Below are the code and all the weights of a small trained network. Each question names an input and a class and asks about switching units off, where a switched-off unit gives its printed mean instead of its output.

import numpy as np


def w(rows, s, z=0):
    codes = np.array(rows[::2]) - 128.0
    scale = np.full(codes.shape[1], s)
    scale[-1] = z or s
    return codes * scale


def norm(h):
    return h / np.sqrt((h * h).mean(-1, keepdims=True) + 1e-5)


def f(y):
    return np.maximum(y, 0)


def log_softmax(a):
    a = a - a.max(-1, keepdims=True)
    return a - np.log(np.exp(a).sum(-1, keepdims=True))


def net(x, mask):
    res = np.array(x, float).reshape(1, 4) / 4 @ E
    u = 0
    for l in range(3):
        y = f(norm(res) @ A[l][:, :-1].T + A[l][:, -1])
        res = res + np.where(mask[u : u + 13], y, B[l][:, -1]) @ B[l][:, :-1]
        u += 13
    return log_softmax(norm(res)[-1] @ U[:, :-1].T + U[:, -1])


A, B = {}, {}
E = w([
[129,130,128,129,132,132],'x0',
[115,65,145,114,199,133],'x1',
[47,118,94,193,137,92],'x2',
[150,127,2,126,136,88],'x3',
],0.0018)
A[0] = w([
[128,128,128,128,128,128,127],'0.n1',
[128,128,128,129,128,128,121],'0.n2',
[128,128,128,128,128,128,127],'0.n3',
[113,125,142,158,130,131,96],'0.n4',
[121,143,248,45,107,178,249],'0.n5',
[128,128,128,128,128,128,128],'0.n6',
[127,129,128,126,128,129,116],'0.n7',
[128,128,128,128,128,128,127],'0.n8',
[128,128,128,128,128,128,127],'0.n9',
[128,128,128,128,128,128,128],'0.n10',
[128,128,128,128,128,128,128],'0.n11',
[14,116,59,146,138,71,81],'0.n12',
[62,133,195,252,117,153,82],'0.n13',
],0.0023,0.0012)
B[0] = w([
[128,128,128,128,128,128,128],'0.n1',
[128,127,129,129,128,128,128],'0.n2',
[128,128,128,128,128,128,128],'0.n3',
[117,128,109,103,118,135,137],'0.n4',
[197,124,85,253,136,103,251],'0.n5',
[128,128,128,128,128,128,128],'0.n6',
[128,128,126,130,129,125,128],'0.n7',
[128,128,128,128,128,128,128],'0.n8',
[128,128,128,128,128,128,128],'0.n9',
[128,128,128,128,128,128,128],'0.n10',
[128,128,128,128,128,128,128],'0.n11',
[203,131,161,206,117,197,192],'0.n12',
[82,143,90,14,96,109,183],'0.n13',
],0.0024,0.0027)
A[1] = w([
[128,128,128,128,128,128,128],'1.n1',
[128,128,128,128,128,128,127],'1.n2',
[58,183,148,108,80,115,51],'1.n3',
[156,148,113,112,115,127,89],'1.n4',
[160,136,77,95,133,101,130],'1.n5',
[126,129,128,122,127,128,113],'1.n6',
[146,65,110,60,203,125,41],'1.n7',
[52,174,161,102,91,96,9],'1.n8',
[108,78,157,154,167,153,107],'1.n9',
[128,128,128,128,128,128,128],'1.n10',
[129,94,102,4,163,120,31],'1.n11',
[58,96,153,108,144,145,57],'1.n12',
[152,133,210,89,113,174,88],'1.n13',
],0.0037,0.0015)
B[1] = w([
[128,128,128,128,128,128,128],'1.n1',
[128,128,128,128,128,128,128],'1.n2',
[154,34,173,143,166,234,198],'1.n3',
[108,136,157,113,126,126,179],'1.n4',
[90,170,226,98,117,161,240],'1.n5',
[128,128,129,126,133,131,128],'1.n6',
[143,158,151,218,73,141,225],'1.n7',
[147,62,167,138,150,215,174],'1.n8',
[103,123,121,70,130,122,246],'1.n9',
[128,128,128,128,128,128,128],'1.n10',
[161,211,131,208,30,103,176],'1.n11',
[101,183,116,67,66,106,180],'1.n12',
[138,123,2,162,146,71,245],'1.n13',
],0.0035,0.0013)
A[2] = w([
[69,112,157,65,163,85,124],'2.n1',
[150,67,105,118,216,107,77],'2.n2',
[121,155,111,11,106,138,99],'2.n3',
[148,63,116,128,200,107,123],'2.n4',
[107,141,121,2,118,129,252],'2.n5',
[111,135,93,153,130,101,109],'2.n6',
[164,107,143,109,159,133,67],'2.n7',
[131,149,120,50,112,144,150],'2.n8',
[79,115,168,139,88,143,200],'2.n9',
[123,96,84,112,170,83,2],'2.n10',
[176,164,153,138,128,140,119],'2.n11',
[125,145,98,159,118,116,141],'2.n12',
[105,121,148,94,161,115,84],'2.n13',
],0.0048,0.0009)
B[2] = w([
[166,233,6,45,95,9,182],'2.n1',
[83,61,207,125,122,254,194],'2.n2',
[49,60,158,88,214,105,172],'2.n3',
[64,58,205,101,146,245,201],'2.n4',
[13,106,98,12,250,44,181],'2.n5',
[188,145,192,100,102,129,176],'2.n6',
[34,102,114,149,89,198,161],'2.n7',
[71,72,159,100,197,80,165],'2.n8',
[157,86,117,58,216,118,219],'2.n9',
[134,106,234,96,124,208,152],'2.n10',
[56,155,49,132,116,58,252],'2.n11',
[203,156,179,115,92,116,205],'2.n12',
[159,163,89,122,102,91,152],'2.n13',
],0.0026,0.0022)
U = w([
[208,217,96,203,44,87,236],'0',
[109,28,191,143,150,246,137],'1',
[55,146,97,2,182,47,2],'2',
],0.0073,0.00062)

Each question gives the input, the list of numbers given to net, and the class t.
The units are the neurons (one row each of A and B). Each row of codes is followed by its name. A weight is (code - 128) times the scale printed after its matrix; where a second scale follows, it is the last column's (A, B and U).
mask holds one flag per neuron, layer by layer. A switched-off neuron (its flag False) gives its mean, the last column of its row in B, instead of its output. The means were averaged over made-up inputs and are rounded, as every weight is.
A unit's drop is (log p(t) with every unit on - log p(t) with that unit switched off) / (log p(t) with every unit on - log p(t) with every unit switched off).
The circuit of an input: a set's keep is (log p(t) with only the set's units on - log p(t) with every unit switched off) / (log p(t) with every unit on - log p(t) with every unit switched off). Starting from the 12 units with the biggest drops (on a tie, the unit counted first), units are removed one at a time, each time the one whose removal leaves the highest keep (on an exact tie, the one counted first), for as long as the keep stays at least 0.8.
circuit, biggest first: the units of the circuit, biggest drop first
unit that matters most: the unit with the biggest drop
top k neurons: the k neurons with the biggest drops, biggest first
top k neurons in layer l: the k neurons of layer l with the biggest drops, biggest first
drop of u: that unit's drop, to one decimal
input [-1,4,-7,8], class 0: circuit, biggest first => 1.n11, 1.n7
input [-6,-5,0,-8], class 0: circuit, biggest first => 1.n13, 2.n4
input [-6,8,7,-3], class 2: circuit, biggest first => 1.n12, 2.n1
input [-1,1,-2,3], class 0: circuit, biggest first => 1.n11, 0.n5
input [-5,0,-8,-2], class 0: unit that matters most => 0.n5
input [0,1,1,-5], class 2: top 4 neurons => 0.n12, 0.n13, 1.n3, 1.n9
input [-8,8,2,-6], class 2: top 2 neurons => 1.n12, 2.n1
input [3,3,1,-3], class 2: top 2 neurons => 0.n13, 0.n12
input [-7,3,5,1], class 1: top 2 neurons => 0.n12, 1.n5
input [-6,1,1,1], class 1: top 2 neurons in layer 1 => 1.n11, 1.n7
input [6,1,-4,5], class 0: top 2 neurons => 1.n11, 1.n7
input [-8,-5,-4,2], class 2: drop of 0.n13 => 0.0
input [3,2,0,4], class 0: drop of 0.n5 => 1.6
input [7,6,1,-7], class 2: drop of 0.n12 => 0.6
input [5,7,3,-3], class 2: unit that matters most => 1.n12
input [3,7,-6,5], class 0: top 2 neurons => 1.n11, 1.n7
